In the rows, 128 means zero.
Each name stands for a flat space through zero: a line, a plane or more. A row that begins with a name and a colon came from that space; any other row is followed by the name of the space it lies nearest, among the names in its block.
hbtb: [159 143 140 136 137 125 162 105 170 133 128 142 152 131  97 161 155 105
 144  96 117 174 105 153 121 182 142 113 106]
hdlj: [148 132 126 134 146 105 156 167 158 151 131 140 133  97 130 132 105  97
 115 212 172 164 139 128 102 102 187 129 149]
jnhj: [140 167 135 162 176 141 108 110  48  96 164 111 141 100 127  94 170 138
 158  92 115 129 103 113 136 135 171 177  83]
[119 124 126 116 120 132 124 120 109 139 114 122 108 151 102 145 121 144
 167  85 134 121  99 118 112 127 123 147 108]
hdlj
[ 72 146 122 151 116  86 111 197 114 180  98 177 115  70 154 139  75 159
 140  94 160 165 110 137  75  95 158 120  91]
hdlj
hcqg: [169 196  89 164  57 167  90 113 101 105 121 146 149 168 105 118 168 123
 150 153 142 137  99 128 190  99  60 123 111]
jnhj: [170 153 206 220 166 116 104 142  88 110 107  51 154 128  49 209 114  60
 117 136 103 133 128 163 137 126  93 123 119]
mssn: [150 137  96 188 128 130 111 190 177 131  56 142  89 124 170 137  94 133
 100 154 119 185 120  85 133 107 152  56 101]
[124  94 113 102  98 119 141 110 105 116 215 111  72 169  44 163 129  81
 129 167 144 181  59  82 119  57 132 121 168]
jnhj
[136 117 151 133 143 107 133 139 110 140 128 126 126 120 127 116  71 144
 124 186 152 144 142 127 126 101 152 158 112]
hdlj
lsth: [120 129 100 134 102  86 128 114 130 105 153 150  98 148 167 161  99 126
 166 139 145 139 137 166  95 165 142 119 106]
lsth: [131  68 161 147 139 132 131 104 142 135 140 174  95 163 122 121 121 167
 137 156  96 112 128 115 128 101  81 139 112]
[154 131  97 180 130 146 123 148 157 114  89 137  75 146 184 123 133 135
 127 120 149 152 164 128 176 161 149 111  93]
jnhj
[131 169  72 155 134  90  68 164 127 176 150  78 137 128 155 120 100  82
  79 113 161 129 132 118 121 148 149  97 148]
lsth
[144 130 114  90 106 166 156 161 173 157 121 169 131 134 153  87 192 163
  81 152 173 117 154  99 138 151 146 135 143]
jnhj
[167 186 192 165 116 116 160 135 151 151 138 154 108 162  49 168 119 108
 137 188 131 153 144 158 114 109  97 143 154]
jnhj
[ 99 120 140 114 124 164 136 151  97 118 107 151 136  95  92 101 160 136
 149 137 111 130 142 153 140 110 139 108 182]
lsth
[122 131  73 154  85  65 113 139 139 185 109 122 128 119 225 104 132 207
 185  94 110 136 130 159 117 167  64 142 211]
hdlj
[109 152  98 147 185  71 149 158 149 140 160  77 151 137 190 162  74 129
 108 125 145 125  96 178 141 155 131 193 109]
lsth
[150 116  90 142 132  90  95 131 153 131 155 146 118 153 161 130  82 107
 106 126 109  99  91 143 108  91 126 163  96]
lsth
[140 151 100  89  72 174 155 142  60  65 121  98 121  63 127  87 175  74
 191  84  98 145 108 212 123 153 167 112 188]
lsth
[132 109 134 145 128 126 115 117 157 143 173 123 122 186 149 153 102 160
 101 133 117 112 117 109 126 126 110 121 110]
lsth
hbtb: [142 143 139 121 136 119 153  89 172 103 135 146 145 147 110 152 167 111
 166 106 132 170 126 166 108 161 130 124 104]
[173 175 144 142 130 163 101 130  87 131 180 126  54 128 109 112 143 151
 191 156 130 127 126 159 136  30 161 170  70]
jnhj
[126 152 165 146 154  77 133 101 134  89 136  97 149 170 136 105 162 159
 144 181 135 114 138 155 141 101 111 152 143]
hbtb
[122 138 158 114 149  77 133  81 161 120 135 129 150 159 124 128 138 150
 149 143 126 142 120 147 142 135 116 128 133]
hbtb
[102 151 142 166 138 143  96 135 104 150  94  97 143  88 102 108 152 133
 165 115 126 128 157 144 120 132 160  68 177]
lsth
[133  87  88  85 115 184  95 139 142 191 156 171 102  97 146 153  84 129
  87  85 100 122  61 103 166 138 132 144 119]
hbtb
[144 151 152 119 125  91 126 131 133 127 128 141 110 112  97 128 116 132
  97 122 170 168 152 103  98 125 127 112 136]
hcqg
[114  87 117  84 179  95 185 148  82  96 143  99 136  87 132 179 155 120
 112 149 108 148 125 109 136  89 120 161 161]
mssn
[ 78 167  96 146 139 103 136 184 143 177  98 148 112  89 153 139 144 136
 146  50 138 149  95 152  88 129 136 121 111]
hdlj
[139 154 118 145 133 138 133 110  81 105 178 124  95 118  90  90 162 151
 157 138 134 147  85  99 129 129 165 172 126]
jnhj
rfdq: [167 137 146  69 155 124 138 147  83 111 164 130 154  94 146 130  39 156
 132 138 142 117 139 158 169  89 149 109  81]
[123 112 123  98 119 107 100 102 160 132 155 137 132 139 149 118 102 138
 121 107 125 137 109 147 153 125 133 149 132]
hbtb
[ 67  94 110 172 114 137  74 184  40 127 138  67 101 130 176  52  67 168
 103 192 156  64 164  91 143  39 111 163 159]
hbtb
[122  98 110 155 144 161  92 144  72 124 133  65 126  63 154 153 170 107
 112 111 128 105 104 120 162 120 161 131 102]
jnhj
[176  78 160 118 109  65 121 142 162 159 197 119 194 100  63 141 153 141
  73  97 129  93 113 124 106 139 173 129 131]
rfdq
hcqg: [153 164 112 130 151 149 189 146 117 128 136 124 115  36 127 166 110 114
  99  87 159  96 155  69 105 150 117 147 136]
[137 115 136 139  88 133  67 164 129 131 142 174 174 121 164 103  96 157
 101 163 135  99 174 130 172 118 106 115 152]
hdlj
[106 139 121 104 129 116 123  85 105 138 142 130 145 132 115 115  90 141
 160 126  95 147 107 155 106  86 118 131 130]
jnhj
[102 132 142 155 109 120  94  98 148 141 115 128 123 105  89 129 150 135
 152 130 156 143 164  81 108 135 143  79 144]
lsth
[128 131 127 139  84 137  87 103  85 134  73 141 129 178 147 109 141  99
 154 180  81 147 131 138 126 118 152 143  96]
hcqg

Rows lie near named flat spaces through zero. A row that begins with a name and a colon came from that space; any other row is followed by the name of its block's space that it lies nearest.
pn_hl: [128 135 131 135 147 136 136 121 132 128 134 121 123 147 108 127 113 136
 124 130 135 165 118 108 131 123 145 124 156]
gl_sc: [170 118 150 150  58 189 113 118 114 165 154 120 122 166  92  75 133 102
 130  57  90 128 142 139 126 133 100 145 105]
lf_fg: [104 162 116 119 138 106  98 137 124 103 140 161 100  93  99  96 133 124
 122 117 168 165 100 137 124 135 177 124 142]
rj_rm: [105  97 155 114 151 137  87  84 171 116 142 121 129 167 143 131 166  98
 148 134  91  74 132  97  75 109 159 137 105]
bc_pj: [126 132  59 200  23  98 160  84 240 107  10 179  61  93  97  99 147  79
 110  94 147 157 123 161 155  54 208 113 128]
nq_dt: [138  91  73  84 177 112  79 141 139  97 149  98 199 139 126  74 151 202
 128 166 173 111  77 115 156 135 161 100 137]
rj_rm: [171 168 204 113 139 236  96  77 132 102 179 143  85  96 135 154 156 130
 175 121  92 152 128  71  98 114 113 133 127]
[137 116 126 132 112 138 130 145 142 152 121 151 109 101 136 133 150 125
 129  99 101  78 146 153 123 132 158 123 121]
pn_hl
[169 142 110 134 124 127 131 129 142 118 108 156 125 118  71 118  97  78
 150 113 172 118  98 124 113 130 158 157 115]
lf_fg
[120 106 114 139 122 134 159 131 136 143 144 153 129 144 134  71 126 188
 144 140 120 152 138 134 134 134 125 155 127]
nq_dt
[109 166 200 168  93 170 133  75 122 140 151 153 105 118 105 175  85  60
  90 110  81 145 144 131 112  96  97 120  97]
nq_dt
[151 129 117 178 152 127 137 128 116 128 126 116  75 134 116 160 128 141
 104 107  90 116 139 126 110 125 123 136 108]
nq_dt
[ 95 149 147 108 148 125 122  90 109 128 137 105 166 116 136  97 138 176
 105 191 106 117 137 101 145 106 125 126  98]
nq_dt
[144 115 103 137 125 124 102 137 132 125 107 140 165 132 132 122 128  88
 137  75 143  95  99 162 121 120 107 149  95]
pn_hl
gl_sc: [ 61 112 180 126  58 124 128  71 117 108  65  90 151  78 116 145  78 157
  68 136 134 102 112 111 169 109 147  70 173]
bc_pj: [ 97 132 106 125  96 130 145 114 136  83 104 158  89 124 125 147 135 111
 115  90 117 157 146 130 150 102 141 118 101]
pn_hl: [136 134 166 141 115  91 136  83  94  93 147 116 104 143 120 130 131 153
 131 168 152 187 173  55  85 169 163 139 170]
lf_fg: [146  92 172 164 200 166 121 192  82 138 119 178  81 141  87 109 127 138
 109 133 161  95  94 128 160 119 174 150 103]
[ 59 148 143 175  62 140 158 120 115 110 101 125  85 115 144 116 153 143
 141 147 114 100  88  96 109 148 111 145  93]
gl_sc
[ 94 194 153 144 151  64 128  28  72  51 149  96  96 131  87 105 103 142
  94 199 167 220 134  29  91 165 155 166 161]
pn_hl
[162 104 126 132 120 131 106 139 134 123 102 134 119 150 155 111 113 165
 131 126 129 115 137 125 129 129 133 140 132]
lf_fg
[146 119 107 177 161 127 150 125 153 164 155 173 113 146 136  79 102 148
 128 135 195 151 166 129 109 119 128 129 108]
nq_dt
[114 248 137 119 191  33  78  44  69  48 150  59 149 100  82  90  66 129
  77 157 190 178 105 103 153 123 130 150  93]
pn_hl
[139 115 132  94 146 147 114 131 121 135 133 137 134 120 132 111 117 122
 146 107 125 138 116 135 126 133 137 123 144]
gl_sc
nq_dt: [103 196 146 158 161 123 158  93 131 158 148 145 123 133 117  98 127 213
 102 140 106 167 174 154  98 130 151 148  92]
[ 34 124 163 127 131 185 170 175 127 111 120 154 139  99  84 140 127 130
 119  62 137 128  45 107 139 111 118 122 110]
bc_pj
[139 114 100 116 151 118 120  79 110  83 147 118 145 154 186  97 147 121
 143 122  97 154 169  80 173 129 138 134 127]
bc_pj
[126 115 157 134  54 167 108 109 139 138 140 138 127 131  93  97 120  95
 136  70  68 133 115 113 102 145 119 126  60]
gl_sc
[120  55 141 140  66 197 174 148 156 200 105 169  79 136 154 167 168 143
 149 124  87 136 155 102  68 153 133 129 168]
pn_hl
[156 123 149 123 136 128 112 127 118 162 153  91 120 136 147  95 158 139
 152 165 123 137 118 120 106 149 143 155 169]
bc_pj
[ 94 141 175 141 134 164 193  54  88 119 159  79 103 162 101 195 124 151
  88 118  73 121  94 109 133  95 138 131  70]
nq_dt
[ 80 131 122 102 119 157  99 213  84 143  48 153 135 141  92 127  81 146
 155  48 202 212  56 148 107 177 111 129  31]
lf_fg
[144  84  60 144 115 117 121 108 127 118 137 128 129 137 154 211  45 141
 142 150 101 182 216 139 150 138  99 105  67]
bc_pj
[150 158 114  96 156 101  78 131 105 105 141 130 151 116 119 109 112  92
 141 107 116  85 107 186 173  90  96 120  93]
pn_hl
[139 116 113 119 110 149 138 126 128 148 124 143  95 138 126 140 146 150
 125 177 122 173 129 101  86 155 130 141 166]
pn_hl
[119  71 143  95 132 150 108 118 140 187 126  78 140 156 184 137 111 157
 108 136  93 149 135  98 122  86 137 134 102]
lf_fg
[151 110 139 140 121 128 148 111 148 115 113 119 124 131 140 131 140 142
 132 170 140 170 131  74 101 138 151 136 152]
pn_hl
[ 89  71  65 130 117 117 163 140 126  71  95 148 120  77 142 190  62 116
 117 146 103 188 180 130 158 140 139  98  99]
bc_pj
[ 93 109  76 136 153 116 154 136 137 133 119 120 113 171 145  93  87 163
 134 124 102  74 140 100 126  89  91 105 114]
rj_rm
[130 144 137 135 128 125 137 106 124 119 146 117  89 133 115 138 129 167
 126 144 132 174 146  83 102 162 142 147 161]
pn_hl
[119 101  74 111 137 110 153  81 166 108  69 180 130  74 136  74 142  56
 137 233  80 187 131 116 119  93 130 128 191]
bc_pj

Rows lie near named flat spaces through zero. A row that begins with a name and a colon came from that space; any other row is followed by the name of its block's space that it lies nearest.
qt_zb: [106  58 109 121  74  80  28 213 103 177 110 137 151 164 103 155  38 147
 196 137 171  79 172 125 152 121 157 104 135]
fb_rq: [ 88 158 113 131 100 122 144 128 100 127  69  93  94 123 131 140 125 120
 142 129 144 148 152 102 135  99 131  94 147]
[168 126  84  93 144 133 115 130 166 128 141 115 129 150 135 131 127 157
 144  91  90 129 115 113 143 102  83 144 115]
fb_rq
cc_sj: [111 117 104 121 117 156 122 116 137 139 166 150 127 131 107 156 132 195
 181 112 154  76 134 118 157 140 102 131 111]
cq_dc: [137 156 126 128 193 168 117 165 153 144 103 136 115 153 141 110 124 183
 157 149 144 100 130 105 162 109  95  92 107]
qt_zb: [143 145 129 146 137 148 174  65 180 102 131 101 138 132 131 149 167  82
  94 118 100 148 132 121 106 111 112 133 104]
hh_gs: [177 105  87  91 123 137 126 133 120 123  92 105 148 126 131 107 122 120
 127 140  87 171 115 120 118  73 196 120 110]
[143 102 144  96  92  97 140 126 112 106 118 128 117 114 148 157 143  96
 101  88 122 162 115 144  96 112 163 180 129]
cq_dc
nj_zg: [127 147 124 147 107 136 191 149 175  93 120 125 107 122 120 153  97 107
 126 116 131 152  78 106 125 102 162 102 122]
zd_tj: [116 155 106 147 135 123 125 109  68 143 109 144 126 125 147 128 175 132
  94 118 138 157 120 117 161 102 104  57 159]
[102 114 115 123 135 219  90  82 113 108 109 109 140 121 102 146 121 125
 106 120 147 114 137 116 128 129 130 152 128]
zd_tj
hh_gs: [145 127  91  82 136 108  66 112 126 103 127 158 167 176 158 131 110 144
 123 167 161 166 111  75 150  81 169 103 117]
[170 106  91 139  89 103 140  83 188 131 145 104 232 183  93 134 147 161
 103 121 118 129 127 121 113 139 119 208 156]
fb_rq
mt_qp: [ 51  57 110 185 200 212  58  30 192 116  32 151  18 119 140  48 108 125
 124 158 128 121 193 117 202 150 112 137 116]
[124  99 151 136 105  79 158 144 127 120 133 155 136 166  83 184  87 122
 102 116 117 113  68  93 115 112  98 128 144]
zd_tj
[170 161  77 128 210 137  86 158 112 176 109 118 100 132 102  84 128 192
 180 157 120 110 131 135 177 135 117  87 110]
cq_dc
[150 144  52 118 232 136 115 142 146 171 119 121 111 141 125  68 120 167
 152 168 103 123 163 122 182  91 123  58 150]
cq_dc
[131 145 144 164 110 115 147 133 147 126 158 136 121 136 103 159 160 172
  52 142 108 111 100 114 124 160  89 124  98]
fb_rq
[142 130 120 131 160 114 121 127 136 122 126 109 142 107 154 125 137 125
 111 127 151 133 128 132 114 137 123 117 179]
cc_sj
cc_sj: [ 78 148 175 178 177   7 111 119 135 163  43 147 126 146 215 121 156  36
  71 116 116 214 161 142  37 162 127 166 176]
[ 99 126 133 133 139  87 124 131  75 123 105 137 155  94 155 207 168 165
 136 147 167 149 134 133 123 187  93  92  84]
nj_zg
nj_zg: [109  89 137 153 150 158  57 182 153 205 170  97 128 189  86 105 148 170
 145 159 139  46 174 116 162 145  85 168 112]
[171 127 164 137  88  37 173 212 173 137 168 111  64 123 116 145 129 109
 178 166  86 159 107 112  71 186 146 148 130]
zd_tj
[145 113 163 119 146  97 128 155 133 151 108 103  81 119 175  94  82 154
 179 158 125 170 148 131 115  99 124 136 118]
zd_tj
[ 11 192 198 167 128 157 184 134 157 143 130 161  69 150 198  81 142  78
 131 156 195   5 167 168 112 193  15 150 202]
hh_gs
zd_tj: [ 73 168 162 125 185 130 144 110 188  98  84  69  96 128 196  60  82 166
 148 117  93 110 181 185 148 170 180 116 150]
[178 166 152 157 145 115 182 120 115  76 129 114 116  96 119 126 190 146
 111 125  73 163  91 124 115 126 132 116 137]
qt_zb
[142 165 111 143 113 131 160  96 110  84 111  99 125 114 115 137 155  95
 141 135 137 112 127 153 105 162 126 111 112]
qt_zb
[141  63  70  66 139 168 119 124 151 107 200  58  83 190 122 122 132 170
 135 134  93 124  70 159 157 204  90 235 156]
fb_rq
[106 135 131 138 167 127 115  42 178  55 119 110 144  82 115  91 126 144
 153  80  96  77  86 129 131 144 156 139 154]
nj_zg
[ 64 122 103 134 189  98 119  74 117 158  97 139 118 118  91 131  83 183
 203 137 164  79 207 171 151 190 145 126 140]
mt_qp
[137 117 120  84  96 188 124 141 105 116 151 165 127 123  64 125 116 170
 195 122 141  78 109 101 173 136 117 110  90]
cc_sj
[143  91 152 121 141  98 139 145 143 177 113 128 114 119 159 111 137  87
 100 130 147 177 159 108  89 137 150 138 160]
cc_sj
[112  63 120 107 137 121  98 149 138 206 147 147 161 160 179 111 158 117
 177 170 127 108 190 106 188 140  91 140 109]
nj_zg
[115  98 143  80 146 144  79 132 131 118 159 105 163  88 137 170 167 180
  97 108 152 132 102 164 133 164  81 144 126]
nj_zg
fb_rq: [109 153 176 162 144 114 109 144  90 116 135 171  82  89 127 149 117  91
  89 159 133 159 123 113 112 141 173  86 118]
[130  94 134 173 131 150 136  62 161 127 126 137 167 133 160  98 172  75
 110 119 132 128 117 106 135 118  90 136 125]
mt_qp
[103 144 171 125  88 112 130 142 140 118 104  92 109 145 172 106  93 156
 155 114  99 144 150 157 157 115 190 148 170]
zd_tj
[136 133 121 112  94 111 116 121 154 114  98 127 183 135 113 157 118 121
 126 122 130 126 107 117 103 180 145 183 111]
zd_tj
[124 136 171 121  97  96 149 117 123 112 144 114 140  78 156 144 151  85
 132  95 150 141 105 145  67 140 144 149 118]
cq_dc
[125 124 116 160 107 182 103 104 125 118 154 133 124 144 120 127 130 125
 155 100 138 116 118 104 131 123 152 134  73]
cc_sj
[133 156 128 145 122  96 131 183 110 133 113 109 146 147 157 125 129 102
 113  98 112 152 137 117 112 103 123 138 164]
cc_sj
[162 134 152 157  57  90 177  82 133 140 147 117  76  82  54 144 151 131
 139 107 139 110 135 183 178 161 110 126 126]
hh_gs
[137 128 121 114 175 166 129 176 127 143 127 108 107 112 104  85 102 143
 107 176 141 110 153 139 178 118 103  78 154]
cq_dc
[144  96 167  83 133 140  90 236 109 175  70 127 139  93 163 193 157 206
 114 158 151 170 156 122 148 128 117 112  64]
nj_zg
[175  96  74  55  67 235 126 142 139 103 178 175  99  91  27 125  94 203
 221 164 137  60  91 139 195 107 139 141  59]
cc_sj
[134 137 157 129 150 124 136 113  78 204 112  99  96 151  97 126 147 126
 104 136 161 138 115  64 141 178  83 118 128]
nj_zg
[ 70 131 204 172 124  97 198 167 105 117 154 134  24  96  83 203 105 165
 109 175 138 162  98  75 135 204 135 126 161]
fb_rq
[100 101 123 143 146 146  97 118 152 125  97 149 120 137 139 139 120 110
 158 148 170 108 205 119 141 129 128  85 123]
mt_qp
[132 119 138  91 116 129 146 128 126 126 151 146 154 110  77 131 166 140
  74 127 155 129 126 169 132 127 104 139  91]
fb_rq

Rows lie near named flat spaces through zero. A row that begins with a name and a colon came from that space; any other row is followed by the name of its block's space that it lies nearest.
nb_fl: [ 97 110 114 115 107 109 107 121 158 141 149 123 108 141 132  62 117 123
 112 110 177 116 151  76  87 161 188 106 128]
nb_fl: [126 117 168  99 137  91 117 134  80 133 125  90 122 103 147 118 113 122
 147  89  89 119 139 119 153 136 149 153 148]
nc_zp: [ 99 123 145  81 128 113 165 179 141 113 138 138 160 174  72 125 112 110
 148 101 138 136 142 214 172 102 198 134 104]
nh_jl: [105 155 184 122  68 137 133 129 129 150  91 145 136 137 153 139 135 116
 194 134 127 152 100 133 175 163 132  68  93]
dz_hq: [115 179 124 122 176 136 170 162 162 103 159 105 118 118 131 121 183 136
 173  69 197  95 189 126 129 151 113 115 110]
[157 170 180 157 123 146 138  92 143  99 177 180 148 173  77 170 161 165
  97 150 154 137 158 115 130  72  56 175 134]
nb_fl
dm_sr: [204 100 129  97  80 110 142 173 152  74  73  66 158 106 117  61 123 138
 141 177  50 144 156  94  57  85 158 128  89]
[128 110 148 174 103 165 132 128 113 135 151 130  88 141 122 152 109  98
 122 165 115 169 177 135 146 113 183 124 162]
dm_sr
gh_pm: [161  90 125 204 132  84 104 163 134  25  99 103  95 152 134 123 113 146
 135 148 178 162  48  68 124 144 118 102 171]
dd_gn: [ 95 163 127 195  28  41 176 116 125 167 127 133 193 103 157 168  81 150
 137 126 130 110 102 143 191 158 133 102 128]
nh_jl: [103 155 175 116  66 120 179 166 149 161 112  89 179  92  91 203  78 152
  81 120 114 119 155 132 157 125  61 130 170]
gh_pm: [136 128 158 141 119 177 132  97 122 167 124 148 124 100 104 123 169  77
 156 130 108 111 162 143 138 138 166  78 155]
[103  49 129 101  49 132  90 149  93 105  82 121 128 199  79 123 112 120
 133 189  78 133 111 153 163  62 118 108  97]
dz_hq
lq_qh: [100 157 135  84 113  98  66 139 162  66 188  98 148 168 156 136 152 158
 104 181 111 169 147 131  86 188 101 138 136]
